Here are made-up objects, facts about them, and rows of numbers that follow some of those facts. Name the object behind each unnamed row.

Some facts about the objects:
letru: is directly followed by; bistum: points at; puste: uses; zatik: sits directly inside
pograsar letru:troze zatik:zifes
kloner bistum:plupen, fenar zatik:skubepli
drezifler letru:tova zatik:kofen
metranun letru:nizo zatik:pograsar
zuzir letru:rogu zatik:zitem
serik letru:traskosu zatik:skubepli
skubepli letru:nutru puste:zifes, grepel, fedin zatik:daker
trusek letru:tribek bistum:tribek zatik:pograsar
trulur zatik:bebra
kugi letru:fostis puste:drebos, bafi, gasar, fenar zatik:velotrur
gisi letru:plerudrir puste:festis, feku, kluzi zatik:zifes
truzok letru:vave puste:feku, nostin, stigan zatik:tribi
kleklal letru:klalo bistum:nostin zatik:varon
nebruron letru:flukin zatik:daker
gegunen letru:kivur zatik:bofumos
skimi letru:plamar bistum:plamar zatik:nobrulom
vemok letru:gasar puste:fopostuk zatik:rupo
rinifas puste:pograsar, skuzo, skudon, kluzi, kesa zatik:zigror
tova zatik:kofen
graplu bistum:restas zatik:pubar
nostin letru:vasiror bistum:klalo puste:kuduk zatik:varon
stetrus letru:festis zatik:rupo
davun zatik:grese
drivoskel letru:zuzu zatik:dagrivu
brodi letru:goplem bistum:brumus zatik:skeflim
nobrulom zatik:sonum
magal letru:kloner puste:skeza zatik:skubepli
stidrare letru:bubren zatik:tribi
pliplu letru:drobrovi zatik:bofumos
bubren bistum:nistom zatik:tribi
zogribo letru:zigror bistum:miple, vemok puste:dranel zatik:rupo
gili zatik:keza
fibik letru:dramar zatik:stetrus
rogu letru:fopostuk zatik:zitem
restas letru:gafor zatik:pubar
vipli bistum:metranun, nizo zatik:pograsar
trotre letru:kofen zatik:zifes
platram letru:drezifler bistum:tova zatik:kofen
tribek letru:skuzo zatik:pograsar
stiplobruk zatik:zitem
stino letru:grese bistum:miple zatik:rupo
tezesan letru:grepel bistum:likibe zatik:fopostuk
dranel letru:rinifas puste:zustal, festis, vodo zatik:zigror
mupiban puste:grepel zatik:gili
drafan letru:tezesan bistum:grepel zatik:fopostuk
fibrama letru:trusek bistum:vipli puste:skudon, skovus zatik:pograsar
flukin letru:kapo zatik:daker
tadrim letru:serik zatik:skubepli
varon zatik:brobrugri
zokli letru:fibik zatik:stetrus
miple letru:stetrus puste:kiflur zatik:rupo
gafor letru:gragustel zatik:pubar
gasar letru:zogribo puste:kuduk, nostin zatik:rupo
ruran letru:baski zatik:kofen
brobrugri puste:skuzo, stidrare, skimi
drobrovi puste:tefel zatik:bofumos
troze letru:vodo zatik:zifes
grini letru:tuflik zatik:pebros
bapal letru:tustu zatik:sonum
kiflur letru:kleklal bistum:tise zatik:varon
plamar letru:buses puste:feku, nistom zatik:nobrulom
pliran letru:graplu zatik:pubar
gritres letru:skeza zatik:bapal
festis bistum:vemok puste:skovus zatik:rupo
fenar letru:plorem puste:nistom zatik:skubepli
skeflim letru:fedin zatik:pebros
klogril letru:kabe bistum:plamar puste:festis zatik:nobrulom
natrin letru:plopugro zatik:bofumos
bebra letru:gremeflos zatik:zifes
govedris zatik:velotrur
nasonam zatik:pebros
skudon letru:zokli puste:skovus zatik:stetrus
dagrivu puste:zifes, stigan
baski letru:ketel zatik:kofen
vemu puste:taklan, skovus zatik:kapo
vasem letru:pliplu bistum:vozim, gegunen puste:zifes, tefel zatik:bofumos
drofabe bistum:zokli zatik:stetrus
ginin zatik:melozan
meskom letru:vipli zatik:pograsar
lenul letru:brodi bistum:plotrok puste:fibrama, kugi, skimi zatik:skeflim
tefel letru:ripogor zatik:sonum
sudin letru:tadrim bistum:plupen, fenar zatik:skubepli
migekek letru:gezal bistum:tinabem, kiflur zatik:varon
vasiror letru:tise zatik:varon
grosa letru:stiplobruk zatik:zitem
tinabem letru:kiflur zatik:varon
skuzo letru:meskom puste:zustal, kuduk, fenar zatik:pograsar
buses letru:flisubrik zatik:nobrulom
traskosu letru:fenar zatik:skubepli
nizo letru:fibrama bistum:tribek zatik:pograsar
tise letru:tinabem bistum:kiflur zatik:varon
plotrok letru:dralum zatik:skeflim
fifon letru:skimi bistum:plamar, skimi zatik:nobrulom
dralum letru:lefler bistum:lenul zatik:skeflim
govon letru:dranel bistum:rinifas zatik:zigror
mivuk letru:drebos zatik:sonum
goplem letru:plotrok zatik:skeflim
vozim letru:kluzi zatik:bofumos
dramar letru:zoke puste:klebral zatik:stetrus
vave letru:stidrare bistum:truzok puste:feku, skovus zatik:tribi
druplem zatik:gafor
plupen letru:magal zatik:skubepli
ketel letru:platram bistum:bafi zatik:kofen
lefler letru:brumus zatik:skeflim
bafi letru:ruran zatik:kofen
stetes letru:ginin zatik:melozan
zigror letru:stino zatik:rupo
skeza puste:skovus zatik:bapal
tebror letru:gili zatik:keza
melozan letru:tebror zatik:keza
nobrik letru:bafi zatik:kofen
nistom letru:truzok puste:taklan zatik:tribi
tade puste:grepel, taklan zatik:griflodek
ripogor letru:mivuk zatik:sonum
klebral letru:drafan zatik:fopostuk
fopostuk letru:grosa puste:fenar zatik:zitem
zuzu zatik:dagrivu
skupladum letru:zuzir zatik:zitem
tustu letru:bofumos zatik:sonum
velotrur letru:grini zatik:pebros
zosten letru:graflustil bistum:kugi puste:stino, kuduk zatik:velotrur
kofen letru:taklan zatik:zifes
feku zatik:gisar
grese letru:miple zatik:rupo
kapo zatik:daker
gragustel letru:pliran zatik:pubar
kluzi letru:vasem zatik:bofumos
likibe letru:kuduk bistum:klebral zatik:fopostuk
bofumos letru:tefel zatik:sonum
kivur letru:vozim zatik:bofumos
graflustil letru:govedris zatik:velotrur
plerudrir letru:pograsar bistum:trotre zatik:zifes
zustal zatik:gremeflos
klalo letru:migekek bistum:kleklal puste:skimi zatik:varon
grepel bistum:kuduk puste:fedin zatik:fopostuk
tabon puste:zustal, ginin zatik:stiplobruk
pleser letru:kesa zatik:mivuk
kesa puste:plamar, skovus zatik:mivuk
tuflik letru:skeflim puste:klebral, stidrare zatik:pebros
fedin letru:nasonam bistum:grini puste:plamar, klalo, nostin zatik:pebros
gisar letru:nobrulom zatik:sonum
nutru letru:nebruron bistum:flukin zatik:daker
plorem letru:plupen bistum:kloner zatik:skubepli
stigan puste:tefel zatik:ripogor
drebos letru:gisar puste:festis zatik:sonum
gezal bistum:klalo puste:fopostuk, ginin zatik:varon
fostis letru:zosten bistum:kugi zatik:velotrur
kabe puste:zustal, festis zatik:nobrulom
skovus zatik:gasar
taklan letru:bebra puste:skovus zatik:zifes
stugin letru:restas bistum:gragustel puste:flisubrik zatik:pubar
kuduk letru:klebral zatik:fopostuk
vodo letru:trotre bistum:trotre zatik:zifes
gremeflos zatik:zifes
flisubrik letru:klogril bistum:buses puste:skimi, skovus zatik:nobrulom
zoke letru:drofabe bistum:zokli, drofabe zatik:stetrus
brumus puste:tade zatik:skeflim
lidan letru:tade zatik:griflodek
plopugro letru:gegunen bistum:vozim, kluzi zatik:bofumos
fliva letru:pleser bistum:kesa puste:gasar, vemok zatik:mivuk
taska puste:fopostuk, taklan zatik:nasonam

Some objects and their rows:
[  2  -5   0  -3 -11  10   0  -4   3  -9  -6  21   5  -1  -3  10  17   6
  -7   5  -6 -14   6   1  -4  -1  -2  -7   0 -14]: vemok
[ -3  -3  -1 -16  -8   0   3  12  28   6 -17 -11   2   8   5  -6 -15   4
  21   5   9  13   2  -4   9 -17   8   7  -7 -11]: festis
[-1  3 -3  5  3  3 -2 -3  0 -4  8  0  1 -2  5  2 13 11 -7 -5  4 -1  2 -4
  8 -8  1  3  4  2]: zigror
[-1  0 -7 -1 -5  4  0  0  0  4  6 -2  6  2 -5 -3  5  4  1 -2  6 -5  0 -5
 -2  4 -4 -1 -1  1]: kivur
[ -1  -5  -8  -6  -1   4   0  -1   0   5   7  -6  16   7 -10   2   4   6
   4  -7   5  -2  -3  -5   3  -1  -3   2  -5   2]: vozim
[  0  -2  -4   3  -4  12   0  -5  -5  -4   9   5  -1  -5  -1   2   8   1
  -8  -4   1 -12  -1  -1  -3   3  -7  -6   1  -2]: tebror
[ -5  -6   1  -3 -14  -1   2  -4   3  -2 -13  16  14   0  -2   5  10   9
   3   9  -1  -6   6  -2  -6   0  -4  -7   3 -10]: kesa
[ -3   2  -3   3   5   0   4  -1   3   0   8  -8   4   1   6  -1   4  11
   0  -4   6   6   0  -5  10 -11   0   9   4   2]: grese
[-10   7  -6   6   4   4   4  -1   2   2   5   4  -3 -11   5   5 -11   0
   6   0   2  -8  -3  -2  -6   1 -17   3  -3   6]: trusek
[-11   1  -6   1   4   1   7  -6   5   3   4   2   8  -6   2   9 -11   1
   6  -5   2  -9  -4  -2  -4  -5 -13   7  -8   9]: tribek
[ -8   7   0  -3  -6  -6  -5   1   9  -9 -14  16   1  -2   3  17   8  11
   0   4   1  -5   2 -14   1  -5  -8   3   2 -13]: pograsar
[ -8   7 -11 -11   7   2  -1   6   5   6   1  -5   6   6   2  -5 -12   2
   7  -6   7   3  -8  -4   9  -6  -5   4  -7   1]: meskom
[-1 -1 -5 -2 -1  9  1 -4  2 -2  7 -2  4 -1 -1 -2  0  1 -4 -3  2 -4  1  0
  1 -2 -5 -2  2 -2]: traskosu
[-11   0  -4   7  -3  10   1 -10 -12  -6   0  29  15 -13   9   8  28   9
 -12  14   0  -5   7   3   1  -3  -7  -5  17 -14]: skubepli
[ -2   2   0  -4 -15  -3   0  10  18  -8 -18   2  -6   2  -1   9  -4   3
   3  -4   2  -9   6  -5  -2  -2  -4   1  -5 -12]: zustal
[-18   0 -11 -13   1   6   3   7   1  22  -8  -9  28   6   7 -11  -4   7
  16   4  12  12   2  -1   9 -10   0   7   1  -2]: drobrovi
[ -8  -2  -8  -8   0  -1   4   5   6  10   3 -18  13   7  -2  -9 -10   2
  12  -2  11   8  -5  -7   5  -7   0   7  -2   5]: pliplu
[  2   3  -3  11   1   5  -2 -10  -6 -14  14   7  -1 -10  -2   9  21   9
 -15   2   4  -9   1  -2   3  -2  -6  -1  11  -5]: velotrur

Name these rows:
No name comes twice in this set of rows, the named rows included.
[  0  -3   3   1 -15   6   0  -5   7 -12  -8  19   0  -7  -1   8  14   2
  -5   7  -1 -14   7   0  -5   1  -6  -8   4 -15]	skudon
[-11  -6  -4 -14  -1   4   7   1   5  11 -10   3  17   1   7  -5  -2   6
  10   5   2   4   1   4   4 -14   6   2   1  -6]	brumus
[-12  -7  -5  -6  -8  10   2  -9  -9   1 -11  27  16  -7   3   5  17   5
  -7  10  -2 -11   3   5  -3  -2  -1 -12   3 -11]	truzok
[  0   0   2  -4 -18   8   0  -1  14  -6 -11  12   2  -1  -3  13  14   2
  -5  -2   5 -19  15  -3  -3  -2  -6   1  -2 -16]	kuduk
[ -4  -1   0   7  -8  -1  -2  -2   3  -9  -5  20   2  -5   7   9  20  13
  -5   6   1  -6  10  -3   0  -7  -1  -4   4 -14]	gasar
[ -9  -8  -4 -14   1  -6   6   5  12   7 -14  -2  11   6   9 -15 -18   6
  19  11   3  14  -7   1   7 -16   7   0  -3  -3]	gezal
[ -6  -7  -3  -5  -6  -7  -1   4   9   0 -11   4   6   5   2  -7  -5   6
  19  10   5   7  -3  -3   1  -5   3  -7  -2  -7]	klogril
[ -7  -5  -2  -9  -8  -9   0   5  16   2 -15  -1  13  10   0  -3  -5   7
  18   7   9   4   1  -3   5  -9  -2  -1  -5  -8]	drebos
[  2  -3  -7  -1  -5   7  -3  -4  -3   0  10   0  10   1 -10   6  11   4
  -3  -5   3  -7  -1  -4   0   4  -4  -3  -3   0]	gegunen
[ -2   0  -7  10  -1  -3  -5  -5  -5  -4   9   1   8  -1  -4   6  19  10
  -5   0  10  -3   1 -10   5   4  -4  -2   2   1]	bofumos
[ -3   2  -7  11   2   5  -1  -7  -4  -6   8  19   0 -12  -1  15   5  -1
  -6  -2  -1 -18   1   1 -11   6 -18  -2  -7   4]	metranun
[-7  3 -6 -9  1  2  4  0  3  5  2 -6 10  5  0  2 -8  5  1 -8  0  0 -6 -6
  3 -7 -6  8 -3  1]	trotre
[ -2   0  -1  -5  -8   3  -2   4  15  -4  -7   7   0   3   0   5   1   2
   2  -1   6  -9   8  -1   0  -3  -6  -2  -6 -11]	stidrare
[ -7  -4  -5  -6  -3   4  -4  -2   1  -4 -11  24   7  -5   6   0   7   6
   4  12   1  -3   0   5  -2  -3  -3 -14   2 -11]	vave

Now the same objects, written a new way:
Some objects and their rows:
[-2  0  1  4  2  0  4 -2  0  8 -2  2 -1  0  0  2 -3  0  0  1  2 -2  8 -1
  2 -3  1  1  1  2  1  4  1  0  0 -1  2 -1 -1  0  1  2 -3 -2  2  3 -1 -1
  1  3  0  0  1  4]: trotre
[ -1  -1   3  -9  -1   1 -14   5  -7  -5   8   1  -4  -3   0  -2   7  -3
  -1  -1   4  -4  -3  -3  -5  -1   3   3   3   6   3  -1  -3   3  -9   1
  -1   5   0   5  -2   8   4  -1 -12   1   1   1   3  -1  -1  -3   0   0]: nizo
[ -2   0   4 -10  -5  -2  -4   9  -6  -1  20   4  -3  -4  -1   3  -5 -13
  -6   0  -4 -15 -27  -5  -7   2  11   3   2   0   5  -1   3   1 -11   2
  -3   6   2   5  -5   6   4   4 -29   1  12   3   0  -6   2  -1   1   1]: skudon
[ 2  1 -3  0 -2 -1  1  1  2 -9  7  0  2 -2  2 -4 -5  1  4  0  4 -1  4  6
  2  5 -3  1 -6 -3  4 -3  2  0  6 -1 -2 -2  0 -6 -4  0 -2  1 -3  3  1  2
  2 -4  0 -1 -1 -1]: brobrugri
[  3   1  -4  -2   0   5   1   0   4 -12   2   0  -2   0   3  -2   3   0
   3   1  10   0   2   0   2   1  -3   2  -4   0   1   0   1  -1   0   0
  -1   1  -1  -4   1   4  -1  -3   2   2  -1   0   5  -3   1  -1  -1   3]: zustal
[ -3  -2   5 -10  -3   0 -15   9  -7  -2   7   2  -5  -5  -1  -2   5  -6
  -1  -3   0  -6  -4  -7  -5   0   6   5   2   5   4  -2  -4   4  -9   2
  -2   5   0   4  -4   8   8   0 -28  -4   3  -2   4  -3   1  -1   0  -1]: drivoskel
[ 2  1 -1  3  0  1  1  1 -1  9 -2  1 -3 -1 -3  0 -1  1  1  1 -1 -1  4 -2
 -2 -4  3  0  1  2  0  0  0  1  1 -1  1  3  1  3  0  3 -3  1 -3 -4  1  2
 -1  3  0 -2 -1  1]: vozim
[ -3   1  -6  12   2  -1  11 -15   4   4  -7   0   2   5  -3   1  -2   7
   4   7  -1   7  -3   2   1  -3  -7  -5  -1  -8  -9  -2  -1  -4   8  -1
   1  -4   1  -3   4  -7  -9   1  35  -2  -1  11  -4   6  -3   1   0   0]: brumus
[ -5  -3   5  -4  -1   2  -5   6  -2   2   8   2   0  -1  -1   0   2  -5
   0  -3   0  -3   2  -5  -2   1   2   2   1   4   2   2  -3   2  -5   3
   0   4  -1   0  -2   4   5   0 -12  -7   1  -3   2  -2   3   0   0   1]: tise
[  4   1  -3   1   0   1   6   3   2 -10  -1   2  -5   1   2   0   4  -1
   4   0   3   0   2   1   2   0  -1   2  -2   1   2  -3   0  -1   3   0
  -2   2  -2  -7   1   2   0  -2   5  -1   0   0   4  -4   2   1   2   2]: davun
[ -1  -1   5 -10  -4  -1 -19   8  -9   2   9  -1  -4  -7  -1  -4  -2  -2
  -2  -3   0  -2   1  -3  -4   1   4   3   1   3   7  -1  -1   6  -4   0
  -1   5   1   5  -7   8   8   3 -31  -4   0  -4   2  -5   1  -2  -3  -2]: bapal
[ 0 -1  3 -5  2  1 -6  1  2 -4 -4 -1 -1 -1  2  2  0 -1 -4 -2  1 -2  3 -2
  4  0  2  2  2  2  2  4  1  0 -3  0  1 -1 -1  1  1  0  2 -4 -3  8 -1 -7
  2  1  0  2 -1  2]: vodo
[  1   3  -4  13   2  -3  14  -9   1  13 -13  -3   4   4   2   1  -1   7
   1   1  -1   8   5   9   5  -1  -7  -5  -1  -4  -3   3   4  -2   8  -3
   3  -8   0  -2   3 -10  -5   1  24   0  -7  -1  -3   3   0   2   1  -1]: kapo
[  0  -2   4  -8  -2   2 -13   7  -4  -1   3   1  -5  -3  -3  -1   1  -3
  -3  -1   1  -4  -2  -5  -4  -2   6   2   2   3   4  -1  -3   3  -5   0
  -1   7   0   5  -3   7   5   1 -21  -3   2  -3   3  -3   1  -1  -2   0]: tustu
[ 0  2 -4  9  2 -1 10 -5  1 10 -8  2 -1  2 -1  0  3  2  3  2 -1  3  4  0
  1 -3 -2 -1  0  0 -4  1  0 -1  3 -1  1 -2  0 -1  3 -2 -4 -2 13 -3 -2  4
 -2  5  0  1  2  1]: plupen
[  2  -1  -3  -2  -1   3   3   1   7 -13   5   0   1   0   3  -3  -2   1
   3   1   6  -2  -1   0   0   2  -1   1  -5  -2   1  -3   1  -2   3   0
  -3   0   0  -5   0   3  -2  -3  -2   4   3   2   3  -3   1  -2  -2   1]: tabon
[ -4  -3   1  -3  -1   2  -8  15  -1  -9  13   4   6  -6   2  -6  -2  -7
  -2  -2  -4   3  -6  -3  -5   7   3   4  -3   0  11  -1   2   8  -4  -1
   0   0   0   0  -9   0   6   0 -22   3   6   2  -2  -3  -5  -2   6  -7]: gasar
[ -5  -2   1  -1  -2   7  -5   8  -3   1  11   6   1  -2  -2  -3   5  -6
   3   0   1   2  -3  -6  -6   1   1   3  -1   5   5  -1  -4   5  -7   1
   0   5   0   1  -4   4   4   0 -14  -9   4   4   2   2  -2  -1   4  -3]: kuduk

Rows to name:
No name comes twice in this set of rows, the named rows included.
[ -2  -3   6 -11   0   1 -15   7  -4  -9   2   0  -3  -4   2   0   1  -5
  -6  -3   1  -7   1  -4   1   1   5   6   3   5   5   2  -1   3  -7   2
  -1   2  -1   3  -2   6   6  -2 -19   8   2  -9   4  -1   1   1   0   1]	plerudrir
[  1   1   2 -10  -2  -1  -5   0  -3  -6  13   1   3  -1   0   3  -2  -7
  -6   2   2 -10 -21   3  -1   2   5   0   1   1   0   1  -1  -2  -8   1
  -2   2   2   6  -1   2   0   3  -9   7   8   3  -2   0  -1   0   0   0]	fibrama
[  5   1  -1  -1   1   1   9  -2   5  -1   0   1   4   2  -1   6 -12  -3
  -6   1  -2  -4 -10   3   6   0   6  -2   2  -4  -1   2   4  -4   2  -3
   1  -3   3   4   2  -5  -5   1  -3  10   7  -4  -4   2   0   5  -1   0]	flisubrik
[ -7  -4   4 -10  -2   1 -16   8  -1  -3  18   3   2  -6  -3  -7   1  -6
   0  -1   0  -8  -6 -10  -8   3   6   5  -1   2   3  -5  -5   4  -7   4
  -2   4   1   1  -5   8   3   2 -30  -4   7   6   1  -1  -2  -7  -2  -1]	kugi
[ 1 -2 -1  3  5  0  5 -4  8 -8 -4  0  7  4  0  1 -3  2 -1  1 -4  6 -2  4
  3  2 -5 -1 -1 -3 -4 -2 -1 -3  6  0  0 -6  1 -2  1 -9 -3  1 12  5  3  1
 -4  5 -5  4  2 -3]	fedin
[  4   4  -3   1  -3   1  13  -1  -1  -6   4   4  -4   1   3   5   1  -6
   1   1   3  -5 -13   5   2   0   1   0  -2   0   1  -1   3  -4   0  -1
  -1   3   0  -2   0   2  -2   1   2  -1   7   1   2  -5   4   3   1   2]	skovus
[ 4 -1 -4  9  4  1 12 -7 10  1 -6 -3  6  6 -2  3 -7  7  1  4 -2  5  7  4
  4  0 -3 -6  1 -5 -6  2  2 -4 10 -2  1 -5  1 -1  4 -8 -9 -1 23  4 -1  2
 -6  4 -2  0  0  0]	drobrovi
[ 1  0  2 -6  1 -1 -7  2 -2 -7 -1 -1  0  0  1  0  5  0 -2 -1  2  1 -3  1
 -1 -1 -1  0  2  3 -1  1 -2  1 -4  0 -1 -1  0  2  1  2  3 -2  2  4  0 -1
  1  1 -2  0  1 -1]	trusek
[-4  0 -3 -3 -1  3 -1  4  8 -2  4 -5  5 -1  2 -3 -4 -1 -3  1  3  0 -6 -9
 -4  2  5 -1 -2 -5 -2  2  4  2 -5  1 -2 -2  1  2  3  2 -2 -7 -2  7 -3  1
 -1 -2  1 -8 -3  2]	dranel
[  6   3  -4  12   1   0  11  -8   2  11 -11  -4   4   4  -1   2  -5  10
   2   2  -2  11  11   9   6  -2  -5  -7  -1  -4  -2   3   3  -3  11  -4
   3  -5   1   2   2  -9  -5   2  20  -1  -7  -3  -5   2   0   3  -1  -1]	nobrulom
[-1 -1  1  2  2  2  1 -6  0 -4 -8 -2  1  4  1  4  2  4 -1  2  3  6 -1  3
  3 -1 -5 -2  2 -1 -2  4 -1 -2  0  0  0 -2 -1  0  3 -4  0 -1 23  1 -1  0
 -1  2 -2  3  2  0]	platram
[ -2  -1   1  -2  -2  -1  -2   7  -4   4   5   3  -5  -4  -1  -1   2  -5
   1  -1  -2  -5   1  -7  -5  -1   5   3   1   4   4   0  -1   3  -6   2
  -1   4  -1   0  -1   5   3   0 -15  -6   1   2   2  -3   1  -3   3   1]	zokli

The same objects again, as new rows of numbers:
Known rows:
[  1   4  -6  14  30 -10  12   9  25  -2  12   1 -12 -12  17  17  22  14
 -11  -6  -4   2  -3  -1  13 -16]: metranun
[ 10   8   2  19  15  -4   6   5  19  -9  21   3  -8 -12  26  24  16   9
  -2   3  -4  -2   0   4  15 -17]: nizo
[  6  -6 -14   8  26 -16 -11  -5   4   1  -3   5  -1  -8  17  13  22   6
  -7   5  -1  -1  -3  -1   4 -10]: zokli
[ 11  15   7  -5   1  17  12   4   0  -4   1   8 -17  -3  -7  12  -7   5
  -2  -6  -8  -5  14  -9  10  11]: meskom
[ -1   5  -6   4  29 -17   9   6   9  10   1   8  -6 -10   7  -2  15  10
  -9   2  -9  12  -1  -9   7 -11]: restas
[  1   9   0  -9  12  -6   0   8  -9  13   7   8   0  -2  16  13  -3   3
  -4   5   0  -6   3  -3  19 -17]: pubar
[  6  13   1 -22   3  12   1   7 -11   9   0   6 -20  14  -3  29 -15   3
  -7 -10  -2 -32  18  -5  15   2]: bebra
[ 14  13  -4 -13   0   8   8   6  -6   0   1   6 -22   2 -12  10 -11   3
  -4  -5  -9  -7  18 -11  10  13]: taklan
[  4  -3 -12   6  36 -22  -2   3  10  11   1   8 -10  -8   6   8  28   3
  -6  -1  -3   0  -3 -10   0 -13]: nistom
[  2   3   2 -33  -1   2  -4   7 -32  12   3   2  -1   3  -4  15 -12   5
 -12 -12  -4 -27  16 -15   8   1]: gisar
[ -3   1  27   8  19  12   1   2  -4  -9  -6  11  -4  -5  11   6  -4  11
   8 -12   2   3  -3  17 -15 -19]: stidrare
[ -4  12 -16 -15   3  -7   7   8  -9  18   0  -2   7   3   0  11  -2   7
  -9  25   3 -12   0 -29  16  -8]: dagrivu
[  9  17   5  16  27   3  18  17  11   5   7   1 -15  -7  -2   5  26  12
  -4   9  -7  -1  -5 -19   0 -18]: plerudrir
[ 17  14   0   3   4   8   2   3 -13  -4 -10  -1  -5  -5  -4  -6  -1   2
   1  17  -8   8   3 -15   0   5]: fedin
[  1   5 -11  12  26 -14   6  15  -3   0   9  -3 -21 -17   6  -5  21   8
 -13  13  -7  11 -10  -6  14 -16]: govon
[  8  -2 -11  15  21 -15  -4   1   1   1   4   5  -5 -10  11   4  19   8
  -4   6  -6   3  -3  -1   5 -11]: tadrim
[  7  -2  -8 -21   0   1 -10  -3 -21  -7  -1  10 -22   1  -9  11 -19  -4
  -3  -7 -10  -9  21  -4   3  13]: kloner
[ 10   4  12  -8   8  -7   0   3  -5  11  -6   6  22 -13   7   9  12   9
   2  -3  -5   1   2 -20  -9   0]: buses

Name these rows:
No name comes twice in this set of rows, the named rows included.
[ -7  -2  -6  -3  21 -16  -5  10 -10  18  18  -2  10  -9  15  17  28  10
 -20  -2   1 -18  -4 -10  15 -28]	bapal
[ 19   3   8  -9  13  -1 -12  -4 -19   7 -19   1   9  -9  -2   4  12   8
  -5 -25 -13   3  15 -10  -7   9]	kluzi
[ -3 -11  -8   4  10 -15  -1  -1   5   2  27  14  -2  -2   3   4  21  -4
  -1  13   1 -14  -9 -11   5 -25]	stugin
[-40 -18  26  -2   8  14   8  10 -12 -27   6  17  -1   1   5  18 -24  12
  12   7  23 -17 -24   7 -33 -16]	dramar
[ 10  -1 -13 -12   8  -2 -15  -5 -15   0 -15   6 -10   4  -7  14  -9   0
  -2  -7  -5  -9  15  -8  -2  14]	plupen
[-10   3 -20  -5  17 -22   5  12   0  17  15   1  -4  -2  10  11  12  -2
 -11  26   2 -10  -6 -22  19 -20]	skubepli
[ 24  15   7  12  22   6   5   3   7   1  -5   1 -13  -6   9  11  17  11
   1 -12  -7  -1   9   3  10 -12]	zustal
[-27 -10  33  10  35   8   8  15  -7 -17  -5  12 -12  -8  14  12  -3  20
   5 -14  11   3 -18  23 -18 -14]	klebral
[ -3   9 -15  11  23 -13  15  14  16   5  17   2 -10 -12   6   4  20  10
 -13  14  -6   2  -5 -20  14 -10]	gisi
[12  9  1 10 10  5  4  7  4 -5  8  1 -9 -7 10 18  8  9 -3  2 -2 -2  1 -6
  9 -4]	trulur

